Below is a small trained network, with its code and all its weights. Each question gives an input and a class and asks what happens when units are switched off, that is, made to give their printed mean instead of their output.

import numpy as np


def w(rows, s, z=0):
    codes = np.array(rows[::2]) - 128.0
    scale = np.full(codes.shape[1], s)
    scale[-1] = z or s
    return codes * scale


def norm(h):
    return h / np.sqrt((h * h).mean(-1, keepdims=True) + 1e-5)


def f(y):
    return np.maximum(y, 0)


def log_softmax(a):
    a = a - a.max(-1, keepdims=True)
    return a - np.log(np.exp(a).sum(-1, keepdims=True))


def net(x, mask):
    res = np.array(x, float).reshape(1, 7) / 4 @ E
    u = 0
    for l in range(3):
        y = f(norm(res) @ A[l][:, :-1].T + A[l][:, -1])
        res = res + np.where(mask[u : u + 13], y, B[l][:, -1]) @ B[l][:, :-1]
        u += 13
    return log_softmax(norm(res)[-1] @ U[:, :-1].T + U[:, -1])


A, B = {}, {}
E = w([
[126,128,122,131,129,124],'x0',
[126,125,128,123,125,129],'x1',
[157,153,41,216,2,170],'x2',
[96,218,60,63,170,213],'x3',
[182,224,216,162,152,145],'x4',
[160,36,123,228,202,253],'x5',
[17,127,133,174,126,115],'x6',
],0.0085)
A[0] = w([
[127,127,154,73,214,89,1],'0.n0',
[132,161,126,70,78,11,19],'0.n1',
[145,76,156,161,86,63,49],'0.n2',
[152,55,87,194,185,209,142],'0.n3',
[228,148,103,119,105,132,124],'0.n4',
[132,121,93,171,59,145,33],'0.n5',
[115,164,109,82,55,106,117],'0.n6',
[83,163,162,183,146,124,101],'0.n7',
[162,157,119,143,48,174,152],'0.n8',
[128,53,184,159,106,121,127],'0.n9',
[41,169,175,195,91,156,145],'0.n10',
[203,169,169,121,189,111,128],'0.n11',
[88,76,88,107,113,96,190],'0.n12',
],0.012,0.0075)
B[0] = w([
[12,74,128,118,179,122,160],'0.n0',
[101,216,216,145,143,162,182],'0.n1',
[143,169,129,173,160,50,162],'0.n2',
[98,174,222,125,99,161,254],'0.n3',
[111,48,102,94,57,86,177],'0.n4',
[65,143,105,217,121,89,161],'0.n5',
[83,204,146,131,96,143,185],'0.n6',
[133,79,136,58,74,135,155],'0.n7',
[31,114,82,183,107,79,202],'0.n8',
[149,208,139,133,184,95,188],'0.n9',
[193,59,87,68,69,102,190],'0.n10',
[77,97,110,106,77,90,186],'0.n11',
[171,130,166,79,76,111,208],'0.n12',
],0.011,0.0093)
A[1] = w([
[247,87,114,156,72,129,2],'1.n0',
[126,106,99,197,103,151,38],'1.n1',
[135,132,103,116,70,161,59],'1.n2',
[93,143,190,86,178,120,167],'1.n3',
[79,151,46,94,148,211,129],'1.n4',
[90,210,126,117,137,100,117],'1.n5',
[156,61,122,189,175,185,85],'1.n6',
[49,176,67,104,167,179,179],'1.n7',
[97,78,121,108,110,38,139],'1.n8',
[140,45,91,95,90,188,86],'1.n9',
[135,59,188,194,157,203,148],'1.n10',
[120,49,123,78,138,118,124],'1.n11',
[167,52,118,222,188,215,109],'1.n12',
],0.012)
B[1] = w([
[74,73,150,90,112,116,129],'1.n0',
[161,139,49,141,50,63,138],'1.n1',
[150,137,192,143,103,166,140],'1.n2',
[79,102,68,190,64,113,254],'1.n3',
[181,143,170,149,129,11,171],'1.n4',
[160,60,134,104,109,196,190],'1.n5',
[43,245,186,121,110,174,131],'1.n6',
[203,140,153,139,140,20,218],'1.n7',
[213,157,147,83,122,164,223],'1.n8',
[166,66,190,184,4,103,145],'1.n9',
[148,172,213,77,65,93,198],'1.n10',
[108,88,116,181,97,176,161],'1.n11',
[87,249,203,161,99,166,143],'1.n12',
],0.011,0.0094)
A[2] = w([
[53,117,112,146,128,110,104],'2.n0',
[145,155,155,174,133,101,141],'2.n1',
[174,194,167,62,252,204,8],'2.n2',
[143,115,131,131,73,120,155],'2.n3',
[174,182,57,102,182,215,45],'2.n4',
[186,141,86,179,190,234,21],'2.n5',
[125,123,166,75,139,112,106],'2.n6',
[107,109,162,126,166,171,111],'2.n7',
[164,91,118,122,127,97,138],'2.n8',
[140,177,111,148,103,123,125],'2.n9',
[109,123,155,81,89,110,146],'2.n10',
[114,148,106,121,124,82,145],'2.n11',
[106,72,162,98,189,114,116],'2.n12',
],0.021,0.014)
B[2] = w([
[75,80,122,85,146,148,141],'2.n0',
[140,120,126,85,182,115,191],'2.n1',
[14,63,16,223,6,13,128],'2.n2',
[112,88,99,76,165,172,248],'2.n3',
[147,195,190,91,186,43,128],'2.n4',
[233,189,181,81,189,239,128],'2.n5',
[85,119,59,165,69,85,162],'2.n6',
[89,174,81,134,87,145,130],'2.n7',
[156,99,128,72,128,157,162],'2.n8',
[69,76,118,167,164,104,177],'2.n9',
[165,136,130,154,155,196,249],'2.n10',
[139,139,174,149,165,134,182],'2.n11',
[90,100,41,192,95,59,141],'2.n12',
],0.015,0.018)
U = w([
[51,245,214,127,42,129,129],'0',
[42,74,39,253,65,73,120],'1',
[126,113,121,133,157,165,188],'2',
[148,93,123,96,121,193,124],'3',
[170,80,122,90,62,173,98],'4',
[206,152,159,172,182,3,128],'5',
[110,107,115,132,164,175,148],'6',
[151,153,72,224,236,208,4],'7',
],0.015,0.017)

Each question gives the input, the list of numbers given to net, and the class t.
The units are the neurons (one row each of A and B). Each row of codes is followed by its name. A weight is (code - 128) times the scale printed after its matrix; where a second scale follows, it is the last column's (A, B and U).
mask holds one flag per neuron, layer by layer. A switched-off neuron (its flag False) gives its mean, the last column of its row in B, instead of its output. The means were averaged over made-up inputs and are rounded, as every weight is.
A unit's drop is (log p(t) with every unit on - log p(t) with that unit switched off) / (log p(t) with every unit on - log p(t) with every unit switched off).
The circuit of an input: a set's keep is (log p(t) with only the set's units on - log p(t) with every unit switched off) / (log p(t) with every unit on - log p(t) with every unit switched off). Starting from the 12 units with the biggest drops (on a tie, the unit counted first), units are removed one at a time, each time the one whose removal leaves the highest keep (on an exact tie, the one counted first), for as long as the keep stays at least 0.8.
units of the circuit, in order: the units of the circuit, biggest drop first
k most important neurons: the k neurons with the biggest drops, biggest first
top k neurons in layer l: the k neurons of layer l with the biggest drops, biggest first
input [3,-5,-8,2,-7,3,0], class 1: units of the circuit, in order => 2.n12
input [2,8,-8,6,0,0,7], class 1: 2 most important neurons => 2.n12; 0.n0
input [-3,3,-7,-7,-6,-4,-2], class 1: units of the circuit, in order => 2.n6; 2.n12
input [1,4,-2,3,4,2,5], class 4: 2 most important neurons => 0.n10; 1.n9
input [-1,-6,-3,-6,0,-2,7], class 4: units of the circuit, in order => 0.n10; 1.n8
input [4,5,1,8,6,-3,4], class 5: 3 most important neurons => 1.n7; 1.n4; 0.n3
input [-4,4,-1,-5,-2,3,7], class 4: units of the circuit, in order => 0.n10; 1.n8
input [0,-2,7,6,7,4,4], class 1: top 3 neurons in layer 1 => 1.n8; 1.n5; 1.n1
input [-1,4,-5,4,8,0,2], class 3: top 2 neurons in layer 2 => 2.n9; 2.n8
input [-4,-7,7,-2,-4,-3,-6], class 1: 4 most important neurons => 0.n8; 0.n5; 2.n9; 0.n6
input [7,1,6,-8,-3,4,-7], class 5: top 3 neurons in layer 1 => 1.n5; 1.n3; 1.n11
input [6,6,-7,3,-6,-7,-7], class 0: top 4 neurons in layer 2 => 2.n3; 2.n9; 2.n1; 2.n6
input [5,0,0,6,2,-4,-4], class 5: top 2 neurons in layer 1 => 1.n7; 1.n4
input [6,-4,2,-7,-1,-3,-4], class 5: units of the circuit, in order => 0.n2
input [-4,2,5,-8,1,-5,0], class 5: 2 most important neurons => 0.n2; 0.n3
input [-5,5,1,-8,-3,-5,1], class 5: units of the circuit, in order => 0.n2; 0.n3; 0.n1
input [-8,3,-4,-5,7,-7,-8], class 4: top 2 neurons in layer 2 => 2.n6; 2.n10
input [-2,2,6,0,-1,-3,7], class 4: top 2 neurons in layer 1 => 1.n3; 1.n8
input [4,1,-6,-2,-5,-7,-3], class 0: top 2 neurons in layer 2 => 2.n3; 2.n6
input [-5,-3,-5,6,4,-3,0], class 5: most important neuron => 1.n7
input [-2,-1,7,-7,8,-3,6], class 3: 3 most important neurons => 0.n10; 1.n3; 0.n7
